Below are the code and all the weights of a small trained network. Each question names an input and a class and asks about switching units off, where a switched-off unit gives its printed mean instead of its output.

import numpy as np


def w(rows, s, z=0):
    codes = np.array(rows[::2]) - 128.0
    scale = np.full(codes.shape[1], s)
    scale[-1] = z or s
    return codes * scale


def norm(h):
    return h / np.sqrt((h * h).mean(-1, keepdims=True) + 1e-5)


def f(y):
    return np.maximum(y, 0)


def log_softmax(a):
    a = a - a.max(-1, keepdims=True)
    return a - np.log(np.exp(a).sum(-1, keepdims=True))


def net(x, mask):
    res = np.array(x, float).reshape(1, 8) / 4 @ E
    u = 0
    for l in range(2):
        y = f(norm(res) @ A[l][:, :-1].T + A[l][:, -1])
        res = res + np.where(mask[u : u + 9], y, B[l][:, -1]) @ B[l][:, :-1]
        u += 9
    return log_softmax(norm(res)[-1] @ U[:, :-1].T + U[:, -1])


A, B = {}, {}
E = w([
[121,128,128,117,125,122,134,122,129,122,131,131],'x0',
[92,172,149,109,117,136,95,42,110,165,114,56],'x1',
[131,138,46,180,4,170,174,112,182,108,168,97],'x2',
[109,167,198,175,76,72,112,178,117,50,185,119],'x3',
[127,121,118,129,152,127,128,114,132,104,130,117],'x4',
[168,197,147,154,122,131,146,56,114,77,95,197],'x5',
[95,147,111,96,110,155,43,152,153,99,104,162],'x6',
[174,83,118,136,63,76,100,127,67,97,47,86],'x7',
],0.0038)
A[0] = w([
[157,131,101,106,142,114,155,172,144,109,106,153,19],'0.n0',
[181,129,122,100,135,147,159,83,143,99,99,183,110],'0.n1',
[205,190,177,125,87,122,89,73,118,119,117,184,123],'0.n2',
[135,131,163,93,152,128,23,133,160,115,126,159,127],'0.n3',
[138,117,117,113,98,167,127,126,129,188,132,171,255],'0.n4',
[174,116,114,80,157,87,188,191,160,82,125,178,18],'0.n5',
[137,100,153,179,165,54,254,96,88,179,152,105,69],'0.n6',
[145,54,112,141,113,78,130,129,121,89,35,115,19],'0.n7',
[150,89,69,118,116,88,161,148,139,119,132,185,49],'0.n8',
],0.0055,0.0037)
B[0] = w([
[87,65,200,235,129,244,84,123,44,130,148,106,137],'0.n0',
[64,59,115,161,182,63,191,180,187,130,101,79,191],'0.n1',
[16,32,155,165,154,68,183,164,168,118,97,106,208],'0.n2',
[112,132,28,131,55,157,139,122,92,101,144,150,204],'0.n3',
[188,132,95,121,193,148,141,109,88,20,123,67,253],'0.n4',
[127,81,224,211,125,241,18,135,75,165,128,115,166],'0.n5',
[14,208,46,80,97,201,3,192,109,60,35,181,216],'0.n6',
[202,161,173,57,50,50,154,166,79,152,69,67,179],'0.n7',
[112,84,206,250,131,184,69,80,65,129,133,114,160],'0.n8',
],0.0047,0.0043)
A[1] = w([
[149,133,145,143,187,70,74,119,84,192,129,196,38],'1.n0',
[105,114,163,67,202,60,91,137,55,132,133,180,126],'1.n1',
[121,171,141,128,172,133,154,109,193,181,199,186,4],'1.n2',
[115,112,84,138,123,127,158,182,76,80,89,106,241],'1.n3',
[128,171,142,151,173,200,148,140,149,158,173,135,48],'1.n4',
[62,154,157,125,123,124,96,2,111,173,117,63,28],'1.n5',
[105,163,216,157,87,76,90,163,122,92,200,125,92],'1.n6',
[110,70,94,92,133,126,70,225,141,206,152,38,65],'1.n7',
[46,139,117,137,197,179,118,151,172,135,166,180,125],'1.n8',
],0.0061,0.0026)
B[1] = w([
[109,123,46,151,6,194,124,63,221,72,240,87,143],'1.n0',
[153,147,38,198,22,173,194,94,212,125,210,65,196],'1.n1',
[199,80,165,53,81,2,113,191,95,166,44,15,141],'1.n2',
[114,179,139,47,165,139,95,118,152,191,200,157,255],'1.n3',
[181,57,152,84,50,72,47,103,80,142,76,122,158],'1.n4',
[210,34,198,214,136,165,72,253,91,102,202,253,175],'1.n5',
[183,140,108,63,242,191,146,36,118,251,94,128,184],'1.n6',
[89,152,187,220,175,72,217,92,163,61,69,198,211],'1.n7',
[154,136,162,109,70,45,124,147,63,134,63,92,217],'1.n8',
],0.0052,0.0074)
U = w([
[231,96,164,63,32,20,107,153,57,134,53,38,72],'0',
[183,42,206,253,143,209,55,175,63,110,201,200,86],'1',
[152,140,2,165,32,164,200,58,221,104,249,72,52],'2',
[180,133,118,76,227,166,160,67,141,173,123,120,253],'3',
[49,124,177,218,184,38,237,125,200,75,59,179,85],'4',
[49,204,46,75,111,182,49,175,105,69,84,194,73],'5',
],0.0084,0.0055)

Each question gives the input, the list of numbers given to net, and the class t.
The units are the neurons (one row each of A and B). Each row of codes is followed by its name. A weight is (code - 128) times the scale printed after its matrix; where a second scale follows, it is the last column's (A, B and U).
mask holds one flag per neuron, layer by layer. A switched-off neuron (its flag False) gives its mean, the last column of its row in B, instead of its output. The means were averaged over made-up inputs and are rounded, as every weight is.
A unit's drop is (log p(t) with every unit on - log p(t) with that unit switched off) / (log p(t) with every unit on - log p(t) with every unit switched off).
The circuit of an input: a set's keep is (log p(t) with only the set's units on - log p(t) with every unit switched off) / (log p(t) with every unit on - log p(t) with every unit switched off). Starting from the 12 units with the biggest drops (on a tie, the unit counted first), units are removed one at a time, each time the one whose removal leaves the highest keep (on an exact tie, the one counted first), for as long as the keep stays at least 0.8.
circuit, biggest first: the units of the circuit, biggest drop first
most important unit: the unit with the biggest drop
k most important neurons: the k neurons with the biggest drops, biggest first
top k neurons in layer l: the k neurons of layer l with the biggest drops, biggest first
input [6,8,2,2,2,-8,8,7], class 1: 2 most important neurons : 1.n5, 0.n6
input [6,-6,4,-3,-6,2,2,5], class 1: 2 most important neurons : 0.n8, 1.n8
input [-6,-2,6,2,-1,7,-2,-5], class 4: most important unit : 1.n1
input [6,-5,-2,6,4,4,2,-3], class 3: top 2 neurons in layer 1 : 1.n6, 1.n5
input [2,8,-8,6,5,0,6,6], class 1: circuit, biggest first : 1.n5, 1.n8
input [2,-7,-7,-7,-7,7,-2,-1], class 1: 2 most important neurons : 0.n5, 0.n0
input [-7,4,2,8,0,4,4,-8], class 0: top 2 neurons in layer 1 : 1.n2, 1.n8
input [8,-2,-8,0,-5,0,-8,7], class 2: circuit, biggest first : 1.n1, 1.n0
input [-6,-8,8,-2,8,-1,-7,-1], class 1: circuit, biggest first : 0.n8, 1.n1
input [2,-8,5,6,-2,1,-2,5], class 1: circuit, biggest first : 0.n8, 0.n5
input [5,-6,6,1,-6,0,-6,-1], class 1: circuit, biggest first : 0.n8, 1.n1
input [1,-1,-3,-2,1,-8,6,4], class 4: 2 most important neurons : 1.n7, 0.n6
input [6,-5,5,6,5,-3,-8,2], class 5: circuit, biggest first : 0.n6, 1.n1
input [-2,-5,-5,4,-3,-6,-3,-3], class 4: top 2 neurons in layer 1 : 1.n7, 1.n5
input [2,0,-7,1,3,-8,-3,-2], class 4: circuit, biggest first : 1.n7
input [6,8,-5,4,-6,7,-3,6], class 1: 2 most important neurons : 1.n5, 1.n7
input [6,-6,-8,-6,5,3,-7,5], class 2: circuit, biggest first : 1.n1, 1.n0
input [4,3,-6,2,4,8,3,-3], class 4: top 2 neurons in layer 0 : 0.n2, 0.n1
input [4,0,6,-1,-3,-7,-6,-3], class 4: 2 most important neurons : 1.n7, 1.n1
input [-5,-6,3,7,-3,0,-2,-3], class 3: top 2 neurons in layer 1 : 1.n6, 1.n5
input [-4,-2,7,-8,-4,-6,0,0], class 3: 4 most important neurons : 1.n1, 0.n4, 0.n3, 1.n0
input [-1,-8,-3,0,8,3,-4,6], class 1: most important unit : 0.n5
input [-2,-4,-6,-6,6,4,6,-6], class 0: circuit, biggest first : 1.n8, 0.n6, 1.n2
input [-2,3,-5,-5,1,-3,2,-1], class 2: 2 most important neurons : 1.n1, 0.n6
input [4,5,-8,6,-6,8,-1,-5], class 2: 3 most important neurons : 1.n1, 1.n0, 1.n7
input [-5,-7,-4,6,3,-8,3,4], class 4: 3 most important neurons : 1.n7, 1.n5, 0.n4
input [0,3,6,-1,-7,7,2,-7], class 0: 2 most important neurons : 1.n2, 1.n7
input [-1,-1,-6,5,-7,0,-6,0], class 2: circuit, biggest first : 1.n1
input [8,5,-8,2,2,8,6,1], class 2: top 3 neurons in layer 1 : 1.n1, 1.n7, 1.n0
